Below are the code and all the weights of a small trained network. Each question names an input and a target symbol and asks about switching units off, where a switched-off unit gives its printed mean instead of its output.

import numpy as np


def w(rows, s, z=0):
    codes = np.array(rows[::2]) - 128.0
    scale = np.full(codes.shape[1], s)
    scale[-1] = z or s
    return codes * scale


def f(y):
    return y / 2 * (1 + np.tanh(0.7978845608 * (y + 0.044715 * y**3)))


def softmax(a):
    e = np.exp(a - a.max(-1, keepdims=True))
    return e / e.sum(-1, keepdims=True)


def log_softmax(a):
    a = a - a.max(-1, keepdims=True)
    return a - np.log(np.exp(a).sum(-1, keepdims=True))


def net(x, mask):
    ids = ['ΔΦαμξπτω'.index(c) for c in x.split()]
    T = len(ids)
    res = E[ids] + P[:T]
    u = 0
    for l in range(2):
        r = res
        for j in range(2):
            rows = slice(2 * j, 2 * j + 2)
            q, k, v = (r @ M[l][rows].T for M in (Q, K, V))
            z = softmax(np.where(np.tri(T) > 0, q @ k.T / 2**0.5, -1e9)) @ v
            o = O[l][rows]
            res = res + np.where(mask[u + j], z, o[:, -1]) @ o[:, :-1]
        u += 2
        y = f(res @ A[l][:, :-1].T + A[l][:, -1])
        res = res + np.where(mask[u : u + 8], y, B[l][:, -1]) @ B[l][:, :-1]
        u += 8
    return log_softmax(res[-1] @ U[:, :-1].T + U[:, -1])


Q, K, V, O, A, B = {}, {}, {}, {}, {}, {}
E = w([
[95,159,138,130],'Δ',
[102,154,170,112],'Φ',
[127,159,145,124],'α',
[150,185,52,165],'μ',
[167,148,182,100],'ξ',
[1,197,133,168],'π',
[161,128,130,100],'τ',
[143,173,128,138],'ω',
],0.013)
P = w([
[117,170,109,51],'0',
[93,88,151,174],'1',
[81,103,51,141],'2',
[142,201,129,92],'3',
[134,90,150,188],'4',
[68,77,8,141],'5',
[131,218,176,103],'6',
[131,112,151,192],'7',
[112,111,55,138],'8',
],0.015)
Q[0] = w([
[106,2,103,151],'0.h0',
[142,250,102,10],'0.h0',
[131,20,203,226],'0.h1',
[54,134,89,174],'0.h1',
],0.0078)
K[0] = w([
[173,220,196,108],'0.h0',
[135,50,2,90],'0.h0',
[192,173,218,90],'0.h1',
[140,165,93,96],'0.h1',
],0.0092)
V[0] = w([
[70,154,150,188],'0.h0',
[2,200,76,161],'0.h0',
[83,136,9,90],'0.h1',
[121,109,221,43],'0.h1',
],0.0081)
O[0] = w([
[40,19,130,128,170],'0.h0',
[103,73,91,94,254],'0.h0',
[54,104,1,64,203],'0.h1',
[161,130,252,70,100],'0.h1',
],0.0085,0.0092)
A[0] = w([
[197,113,253,152,167],'0.n0',
[152,202,70,26,132],'0.n1',
[120,163,213,119,203],'0.n2',
[195,171,255,70,190],'0.n3',
[129,234,141,159,193],'0.n4',
[112,6,121,212,3],'0.n5',
[161,87,93,29,169],'0.n6',
[61,147,121,99,119],'0.n7',
],0.009,0.0049)
B[0] = w([
[225,108,68,151,166],'0.n0',
[40,154,222,139,236],'0.n1',
[186,129,109,73,156],'0.n2',
[191,132,127,48,172],'0.n3',
[254,134,109,163,141],'0.n4',
[227,239,231,196,190],'0.n5',
[24,115,147,110,221],'0.n6',
[176,80,182,77,254],'0.n7',
],0.008,0.0081)
Q[1] = w([
[1,160,202,73],'1.h0',
[104,64,89,66],'1.h0',
[129,218,180,118],'1.h1',
[198,135,205,200],'1.h1',
],0.0076)
K[1] = w([
[88,185,216,112],'1.h0',
[183,51,234,7],'1.h0',
[58,82,44,254],'1.h1',
[199,50,129,218],'1.h1',
],0.0058)
V[1] = w([
[154,56,17,149],'1.h0',
[99,209,122,192],'1.h0',
[90,22,95,24],'1.h1',
[174,113,113,2],'1.h1',
],0.0052)
O[1] = w([
[66,2,121,143,34],'1.h0',
[125,142,74,119,75],'1.h0',
[197,141,102,188,245],'1.h1',
[98,137,132,183,229],'1.h1',
],0.0085,0.011)
A[1] = w([
[97,127,186,201,133],'1.n0',
[138,85,109,160,207],'1.n1',
[39,6,149,93,110],'1.n2',
[138,204,107,197,75],'1.n3',
[69,2,70,69,106],'1.n4',
[115,81,111,181,172],'1.n5',
[20,171,72,85,107],'1.n6',
[80,199,213,36,2],'1.n7',
],0.0084,0.0049)
B[1] = w([
[82,90,171,167,164],'1.n0',
[118,75,90,145,157],'1.n1',
[81,254,38,148,152],'1.n2',
[155,183,171,151,186],'1.n3',
[19,170,97,57,150],'1.n4',
[113,110,126,137,160],'1.n5',
[183,78,200,41,255],'1.n6',
[97,79,64,224,201],'1.n7',
],0.0084,0.0094)
U = w([
[70,83,254,154,149],'Δ',
[121,145,16,213,203],'Φ',
[136,190,134,117,85],'α',
[158,55,169,33,217],'μ',
[177,243,129,110,47],'ξ',
[93,114,55,91,115],'π',
[133,235,105,164,1],'τ',
[148,183,119,105,165],'ω',
],0.0071,0.0037)

Each question gives the input, a string of symbols that net reads in full, and the target symbol t.
The units are the heads (2 rows each of Q, K, V and O) and the neurons (one row each of A and B). Each row of codes is followed by its name. A weight is (code - 128) times the scale printed after its matrix; where a second scale follows, it is the last column's (O, A, B and U).
mask holds one flag per unit, layer by layer, with each layer's heads first. A switched-off unit (its flag False) gives its mean, the last column of its rows in O or B, instead of its output. The means were averaged over made-up inputs and are rounded, as every weight is.
A unit's drop is (log p(t) with every unit on - log p(t) with that unit switched off) / (log p(t) with every unit on - log p(t) with every unit switched off).
The circuit of an input: a set's keep is (log p(t) with only the set's units on - log p(t) with every unit switched off) / (log p(t) with every unit on - log p(t) with every unit switched off). Starting from the 12 units with the biggest drops (on a tie, the unit counted first), units are removed one at a time, each time the one whose removal leaves the highest keep (on an exact tie, the one counted first), for as long as the keep stays at least 0.8.
circuit, biggest first: the units of the circuit, biggest drop first
top k neurons: the k neurons with the biggest drops, biggest first
k most important neurons of layer l: the k neurons of layer l with the biggest drops, biggest first
heads that matter: for each layer, one digit per head in row order, 1 if its drop is at least 0.15 and else 0, layers parted by /
input ξ τ Δ, target Δ: top 2 neurons	0.n0; 0.n3
input τ α τ, target ξ: circuit, biggest first	1.h0; 0.n1; 0.h1; 0.h0
input ω Δ μ Δ, target μ: circuit, biggest first	1.n6; 0.n1; 0.h1; 0.n5
input Φ τ π μ ω, target Φ: circuit, biggest first	1.n6
input τ ξ ξ Δ α μ Δ, target μ: heads that matter	11 / 10
input ξ π π Φ ξ π ω ω ξ, target Δ: heads that matter	11 / 11
input π μ ω π Δ ξ Δ ξ ω, target Φ: top 3 neurons	0.n5; 1.n6; 0.n7
input μ α Φ τ π π μ ξ Φ, target π: circuit, biggest first	0.n5; 1.h0; 1.n4
input α μ τ ω π μ α, target μ: top 3 neurons	1.n6; 0.n5; 1.n2
input ξ π μ π, target μ: circuit, biggest first	1.n6; 0.h1
input ω ξ ω τ π Φ ξ ω, target μ: 2 most important neurons of layer 1	1.n7; 1.n2
input ξ μ π, target Δ: 4 most important neurons of layer 0	0.n3; 0.n0; 0.n2; 0.n4
input π π μ π Δ π τ, target π: 2 most important neurons of layer 1	1.n2; 1.n4
input π π μ π π π Φ μ α, target Φ: circuit, biggest first	0.h0; 1.h1; 0.h1
input α μ μ μ, target μ: circuit, biggest first	1.n6; 0.n5; 0.h1; 0.n1
input π α π μ ω π π, target π: circuit, biggest first	0.h0; 0.h1
input τ ω Δ, target ξ: circuit, biggest first	0.n1; 1.h0; 0.h1; 0.h0
input π Δ Δ τ ξ ξ, target Φ: circuit, biggest first	1.h1; 0.h0; 1.n6; 0.n5
input μ ξ ξ π ξ μ, target π: 2 most important neurons of layer 1	1.n6; 1.n4
input ξ ω π π, target π: heads that matter	10 / 00
